Here is a tiny trained network, its code and every weight. The questions are about switching its units off for an input and a class, where a switched-off unit gives its printed mean instead of its output.

import numpy as np


def w(rows, s, z=0):
    codes = np.array(rows[::2]) - 128.0
    scale = np.full(codes.shape[1], s)
    scale[-1] = z or s
    return codes * scale


def norm(h):
    return h / np.sqrt((h * h).mean(-1, keepdims=True) + 1e-5)


def f(y):
    return np.maximum(y, 0)


def log_softmax(a):
    a = a - a.max(-1, keepdims=True)
    return a - np.log(np.exp(a).sum(-1, keepdims=True))


def net(x, mask):
    res = np.array(x, float).reshape(1, 8) / 4 @ E
    u = 0
    for l in range(2):
        y = f(norm(res) @ A[l][:, :-1].T + A[l][:, -1])
        res = res + np.where(mask[u : u + 13], y, B[l][:, -1]) @ B[l][:, :-1]
        u += 13
    return log_softmax(norm(res)[-1] @ U[:, :-1].T + U[:, -1])


A, B = {}, {}
E = w([
[150,122,97,82,71,133,137,153],'x0',
[130,131,126,124,133,126,124,129],'x1',
[113,115,109,169,104,106,61,159],'x2',
[91,202,166,130,83,164,128,132],'x3',
[128,129,126,128,129,129,130,130],'x4',
[120,148,150,154,124,40,192,183],'x5',
[62,67,154,113,156,189,165,217],'x6',
[1,123,16,147,122,113,187,48],'x7',
],0.0087)
A[0] = w([
[76,162,176,200,243,126,49,117,116],'0.n0',
[97,246,155,151,101,222,101,151,4],'0.n1',
[99,170,130,139,99,149,91,146,30],'0.n2',
[212,21,73,159,196,136,128,121,25],'0.n3',
[143,143,164,60,197,191,174,58,99],'0.n4',
[113,139,97,100,122,106,137,143,72],'0.n5',
[168,176,119,106,157,133,221,145,110],'0.n6',
[154,126,51,61,18,143,101,198,87],'0.n7',
[122,112,90,131,120,169,34,116,108],'0.n8',
[180,146,140,138,119,115,114,102,101],'0.n9',
[78,126,125,192,118,115,38,179,23],'0.n10',
[115,112,116,102,163,148,148,166,39],'0.n11',
[117,100,124,100,157,201,104,176,80],'0.n12',
],0.011,0.0036)
B[0] = w([
[190,92,163,125,98,142,253,65,254],'0.n0',
[94,114,185,16,103,84,118,110,224],'0.n1',
[121,110,138,103,97,81,90,136,160],'0.n2',
[92,129,202,12,114,75,115,102,219],'0.n3',
[174,71,71,147,28,123,97,180,240],'0.n4',
[158,137,123,122,167,169,130,143,160],'0.n5',
[145,84,125,185,67,91,111,153,220],'0.n6',
[174,78,186,156,136,118,236,50,236],'0.n7',
[178,94,39,62,100,177,116,173,222],'0.n8',
[125,164,107,170,163,159,86,89,207],'0.n9',
[142,91,86,193,72,83,69,182,203],'0.n10',
[88,121,162,184,141,119,97,101,165],'0.n11',
[114,124,120,164,154,175,77,114,214],'0.n12',
],0.014,0.005)
A[1] = w([
[164,84,155,136,88,103,135,59,105],'1.n0',
[171,131,188,106,97,99,135,205,6],'1.n1',
[149,58,70,130,172,34,78,140,98],'1.n2',
[125,53,172,99,181,173,166,204,101],'1.n3',
[33,101,167,173,173,193,101,177,52],'1.n4',
[192,108,179,99,89,133,112,159,200],'1.n5',
[102,178,163,162,145,50,124,216,76],'1.n6',
[210,241,71,112,165,96,101,71,50],'1.n7',
[19,136,36,107,93,102,175,113,151],'1.n8',
[89,214,151,135,3,156,137,152,71],'1.n9',
[52,145,167,37,132,51,110,124,109],'1.n10',
[146,177,154,170,165,7,214,178,7],'1.n11',
[197,191,183,117,195,161,93,196,33],'1.n12',
],0.012,0.0023)
B[1] = w([
[100,142,145,136,119,119,185,178,249],'1.n0',
[182,122,145,170,157,148,90,67,183],'1.n1',
[151,138,192,137,108,136,75,192,173],'1.n2',
[127,215,102,116,44,73,140,88,174],'1.n3',
[72,190,98,140,66,71,108,100,145],'1.n4',
[84,143,72,159,225,124,151,146,234],'1.n5',
[112,129,65,76,118,179,150,143,153],'1.n6',
[5,154,140,147,48,113,114,115,165],'1.n7',
[174,165,165,184,228,153,108,126,208],'1.n8',
[140,79,172,96,135,79,70,165,171],'1.n9',
[104,94,191,73,149,111,97,139,161],'1.n10',
[137,88,60,44,104,194,112,108,192],'1.n11',
[131,132,157,171,219,150,114,80,145],'1.n12',
],0.017,0.012)
U = w([
[132,105,220,42,150,92,108,128,115],'0',
[155,173,118,203,252,175,119,77,107],'1',
[53,180,93,160,41,100,119,97,109],'2',
[126,105,104,132,138,130,157,151,245],'3',
[173,89,129,140,112,128,251,96,93],'4',
[141,103,33,51,127,212,114,134,121],'5',
[189,72,105,193,105,100,106,217,78],'6',
],0.012,0.011)

Each question gives the input, the list of numbers given to net, and the class t.
The units are the neurons (one row each of A and B). Each row of codes is followed by its name. A weight is (code - 128) times the scale printed after its matrix; where a second scale follows, it is the last column's (A, B and U).
mask holds one flag per neuron, layer by layer. A switched-off neuron (its flag False) gives its mean, the last column of its row in B, instead of its output. The means were averaged over made-up inputs and are rounded, as every weight is.
A unit's drop is (log p(t) with every unit on - log p(t) with that unit switched off) / (log p(t) with every unit on - log p(t) with every unit switched off).
The circuit of an input: a set's keep is (log p(t) with only the set's units on - log p(t) with every unit switched off) / (log p(t) with every unit on - log p(t) with every unit switched off). Starting from the 12 units with the biggest drops (on a tie, the unit counted first), units are removed one at a time, each time the one whose removal leaves the highest keep (on an exact tie, the one counted first), for as long as the keep stays at least 0.8.
circuit, biggest first: the units of the circuit, biggest drop first
k most important neurons: the k neurons with the biggest drops, biggest first
k most important neurons of layer l: the k neurons of layer l with the biggest drops, biggest first
input [-5,-1,-3,-6,3,-2,-1,3], class 0: circuit, biggest first => (0.n3)
input [-2,-4,6,1,1,-1,7,-4], class 2: 2 most important neurons of layer 0 => (0.n12, 0.n4)
input [6,7,2,2,-8,1,7,5], class 2: 4 most important neurons => (1.n4, 0.n0, 1.n3, 1.n5)
input [-1,7,4,5,6,-1,0,7], class 1: 2 most important neurons => (1.n8, 0.n3)
input [-6,-4,0,5,-5,4,3,3], class 4: 2 most important neurons of layer 0 => (0.n0, 0.n3)
input [5,6,-4,-6,-8,-6,7,5], class 2: 2 most important neurons => (0.n12, 0.n11)
input [-6,-6,-6,-8,2,1,8,7], class 0: circuit, biggest first => (0.n3, 1.n5)
input [-4,-5,6,-7,5,-4,-7,0], class 0: 2 most important neurons of layer 0 => (0.n3, 0.n4)
input [-8,-5,7,-5,-2,7,6,4], class 4: 2 most important neurons => (0.n0, 1.n5)
input [-8,-3,2,-3,-1,8,8,-4], class 2: 2 most important neurons of layer 1 => (1.n3, 1.n4)
input [-3,3,-5,-4,2,6,8,-7], class 2: 3 most important neurons of layer 1 => (1.n3, 1.n4, 1.n8)
input [1,3,2,-8,-3,7,-8,2], class 0: 2 most important neurons => (0.n3, 1.n10)
input [-2,-7,0,2,0,-1,6,-7], class 1: 2 most important neurons of layer 1 => (1.n12, 1.n5)
input [7,7,3,-4,-5,8,-4,1], class 5: circuit, biggest first => (1.n11, 0.n4)
input [5,0,4,4,-1,-5,-7,-2], class 2: circuit, biggest first => (1.n7)
input [1,1,6,2,0,-7,7,-8], class 1: circuit, biggest first => (1.n5, 1.n12)
input [-7,-8,2,-4,-2,-5,-6,-6], class 3: 3 most important neurons of layer 1 => (1.n8, 1.n7, 1.n1)
input [-4,-2,7,-3,-8,4,-6,6], class 6: 3 most important neurons of layer 1 => (1.n2, 1.n5, 1.n1)
input [-7,1,-8,1,-5,4,-7,-2], class 6: 4 most important neurons => (0.n4, 0.n6, 0.n7, 1.n3)
input [4,8,7,-4,-8,2,-2,8], class 1: 2 most important neurons => (1.n8, 0.n4)
